Below is a small trained network, with its code and all its weights. Each question gives an input and a class and asks what happens when units are switched off, that is, made to give their printed mean instead of their output.

import numpy as np


def w(rows, s, z=0):
    codes = np.array(rows[::2]) - 128.0
    scale = np.full(codes.shape[1], s)
    scale[-1] = z or s
    return codes * scale


def f(y):
    return y / 2 * (1 + np.tanh(0.7978845608 * (y + 0.044715 * y**3)))


def log_softmax(a):
    a = a - a.max(-1, keepdims=True)
    return a - np.log(np.exp(a).sum(-1, keepdims=True))


def net(x, mask):
    res = np.array(x, float).reshape(1, 3) / 4 @ E
    y = f(res @ A[0][:, :-1].T + A[0][:, -1])
    res = res + np.where(mask, y, B[0][:, -1]) @ B[0][:, :-1]
    return log_softmax(res[-1] @ U[:, :-1].T + U[:, -1])


A, B = {}, {}
E = w([
[55,97,50,121,7,171,176],'x0',
[165,18,179,243,77,113,167],'x1',
[53,176,254,189,151,131,177],'x2',
],0.008)
A[0] = w([
[163,74,166,216,98,133,107,233],'N0',
[98,112,60,135,84,132,113,75],'N1',
[111,199,108,68,158,136,118,183],'N2',
[217,83,100,126,228,72,33,14],'N3',
[35,166,208,177,180,158,164,1],'N4',
[94,212,117,69,126,71,108,115],'N5',
[186,168,172,164,208,126,75,57],'N6',
[15,134,241,181,156,194,132,61],'N7',
[176,136,165,150,231,156,135,28],'N8',
[83,178,105,97,170,132,89,187],'N9',
[169,10,177,148,96,90,107,243],'N10',
[210,63,53,104,139,143,54,8],'N11',
[86,209,117,75,148,148,74,200],'N12',
[237,102,115,127,95,131,151,220],'N13',
[1,95,65,142,45,210,178,24],'N14',
[198,138,151,156,208,108,94,32],'N15',
[50,176,79,84,111,100,147,176],'N16',
[135,231,120,113,113,146,74,149],'N17',
[177,119,182,139,201,76,57,13],'N18',
[155,39,169,192,133,147,149,184],'N19',
],0.0073,0.0008)
B[0] = w([
[209,163,173,130,136,60,73,220],'N0',
[90,150,120,133,111,165,130,169],'N1',
[180,171,152,190,110,89,106,200],'N2',
[72,71,98,149,148,164,159,237],'N3',
[78,166,38,17,207,145,135,235],'N4',
[140,161,160,180,97,100,78,191],'N5',
[96,80,146,184,72,184,160,222],'N6',
[75,191,74,58,202,133,93,254],'N7',
[67,87,127,150,114,170,149,200],'N8',
[169,127,166,143,88,80,120,186],'N9',
[184,154,158,133,161,62,74,225],'N10',
[89,169,38,2,243,168,131,222],'N11',
[184,155,153,176,120,108,56,211],'N12',
[113,155,117,102,179,79,104,179],'N13',
[119,72,167,168,111,170,158,248],'N14',
[112,88,109,167,75,186,152,208],'N15',
[142,92,161,196,74,121,105,180],'N16',
[173,149,171,153,108,89,92,180],'N17',
[91,104,167,173,69,167,164,222],'N18',
[141,161,169,163,132,86,97,221],'N19',
],0.0075,0.0065)
U = w([
[203,157,176,176,110,1,77,187],'0',
[80,154,63,48,200,146,120,213],'1',
[82,37,143,191,55,211,166,3],'2',
],0.0097,0.0013)

Each question gives the input, the list of numbers given to net, and the class t.
The units are the neurons (one row each of A and B). Each row of codes is followed by its name. A weight is (code - 128) times the scale printed after its matrix; where a second scale follows, it is the last column's (A, B and U).
mask holds one flag per neuron, in row order. A switched-off neuron (its flag False) gives its mean, the last column of its row in B, instead of its output. The means were averaged over made-up inputs and are rounded, as every weight is.
A unit's drop is (log p(t) with every unit on - log p(t) with that unit switched off) / (log p(t) with every unit on - log p(t) with every unit switched off).
most important unit: the unit with the biggest drop
top k neurons: the k neurons with the biggest drops, biggest first
drop of u: that unit's drop, to one decimal
input [-3,5,6], class 1: most important unit => N4
input [1,3,2], class 0: top 2 neurons => (N11, N3)
input [-5,6,-8], class 1: top 2 neurons => (N11, N3)
input [-8,-8,-1], class 0: top 2 neurons => (N12, N2)
input [8,-5,-5], class 2: top 2 neurons => (N14, N16)
input [-7,-6,-3], class 2: top 2 neurons => (N3, N6)
input [-4,2,6], class 1: top 2 neurons => (N4, N7)
input [-6,-5,-2], class 2: top 2 neurons => (N3, N6)
input [7,7,-4], class 0: top 2 neurons => (N10, N0)
input [-3,1,7], class 1: drop of N7 => 0.0
input [-6,-1,8], class 1: drop of N4 => 0.9
input [-4,1,-7], class 1: drop of N11 => 0.3
